Below are the code and all the weights of a small trained network. Each question names an input and a class and asks about switching units off, where a switched-off unit gives its printed mean instead of its output.

import numpy as np


def w(rows, s, z=0):
    codes = np.array(rows[::2]) - 128.0
    scale = np.full(codes.shape[1], s)
    scale[-1] = z or s
    return codes * scale


def f(y):
    return np.maximum(y, 0)


def log_softmax(a):
    a = a - a.max(-1, keepdims=True)
    return a - np.log(np.exp(a).sum(-1, keepdims=True))


def net(x, mask):
    res = np.array(x, float).reshape(1, 2) / 4 @ E
    y = f(res @ A[0][:, :-1].T + A[0][:, -1])
    res = res + np.where(mask, y, B[0][:, -1]) @ B[0][:, :-1]
    return log_softmax(res[-1] @ U[:, :-1].T + U[:, -1])


A, B = {}, {}
E = w([
[47,74,180,180,166,94,78,111,38,248,123],'x0',
[124,232,110,220,135,100,201,203,128,168,214],'x1',
],0.017)
A[0] = w([
[119,221,103,201,71,132,149,189,161,76,236,201],'N0',
[99,109,195,231,157,61,40,126,69,187,167,138],'N1',
[154,10,133,48,124,173,32,78,166,109,24,129],'N2',
[196,140,135,2,124,197,133,114,172,104,103,254],'N3',
[137,58,90,55,118,164,81,64,121,90,91,129],'N4',
[76,87,223,121,136,147,34,69,92,95,69,222],'N5',
[214,170,126,71,52,207,189,151,150,46,94,154],'N6',
[158,200,109,224,143,89,184,182,81,133,189,127],'N7',
[102,217,80,170,145,152,231,168,175,150,230,192],'N8',
[195,134,25,79,87,164,103,185,194,86,133,32],'N9',
],0.0092,0.0069)
B[0] = w([
[101,133,45,169,174,121,72,156,233,121,208,220],'N0',
[132,153,207,100,141,90,238,138,60,143,73,226],'N1',
[82,94,60,91,175,190,111,126,170,32,127,254],'N2',
[118,96,114,158,84,84,122,10,122,160,170,223],'N3',
[100,58,136,91,134,168,96,127,185,44,160,213],'N4',
[65,75,140,128,93,157,117,104,143,110,26,221],'N5',
[144,72,128,194,75,60,133,103,98,146,207,233],'N6',
[106,160,151,68,176,186,71,159,151,104,157,209],'N7',
[121,166,50,72,148,149,73,229,169,166,187,225],'N8',
[169,162,123,152,84,81,174,102,62,131,173,201],'N9',
],0.011,0.03)
U = w([
[111,125,74,158,84,104,57,68,150,246,87,254],'0',
[97,89,90,108,130,195,58,99,189,64,110,93],'1',
[177,130,94,154,63,48,133,107,144,121,196,110],'2',
[146,174,129,146,88,134,147,124,110,105,121,73],'3',
[123,166,177,110,142,110,161,151,120,164,150,81],'4',
[116,133,155,111,112,135,160,129,120,73,92,146],'5',
[116,167,96,123,157,157,71,201,170,142,152,153],'6',
[117,141,191,152,117,68,200,108,78,200,59,121],'7',
],0.013,0.0069)

Each question gives the input, the list of numbers given to net, and the class t.
The units are the neurons (one row each of A and B). Each row of codes is followed by its name. A weight is (code - 128) times the scale printed after its matrix; where a second scale follows, it is the last column's (A, B and U).
mask holds one flag per neuron, in row order. A switched-off neuron (its flag False) gives its mean, the last column of its row in B, instead of its output. The means were averaged over made-up inputs and are rounded, as every weight is.
A unit's drop is (log p(t) with every unit on - log p(t) with that unit switched off) / (log p(t) with every unit on - log p(t) with every unit switched off).
The circuit of an input: a set's keep is (log p(t) with only the set's units on - log p(t) with every unit switched off) / (log p(t) with every unit on - log p(t) with every unit switched off). Starting from all 10 units, units are removed one at a time, each time the one whose removal leaves the highest keep (on an exact tie, the one counted first), for as long as the keep stays at least 0.8.
units of the circuit, in order: the units of the circuit, biggest drop first
top k neurons: the k neurons with the biggest drops, biggest first
drop when u is switched off: that unit's drop, to one decimal
input [7,-3], class 7: units of the circuit, in order : [N1]
input [5,-2], class 7: units of the circuit, in order : [N1; N0]
input [8,6], class 4: units of the circuit, in order : [N1; N7]
input [-5,3], class 2: top 2 neurons : [N6; N2]
input [2,1], class 7: top 4 neurons : [N2; N0; N8; N4]
input [-8,-7], class 2: top 4 neurons : [N6; N9; N3; N7]
input [5,3], class 7: top 2 neurons : [N1; N2]
input [4,3], class 4: top 2 neurons : [N1; N2]
input [6,4], class 4: drop when N5 is switched off : 0.2
input [-8,3], class 2: drop when N3 is switched off : 0.0
input [-8,4], class 2: drop when N6 is switched off : 0.5
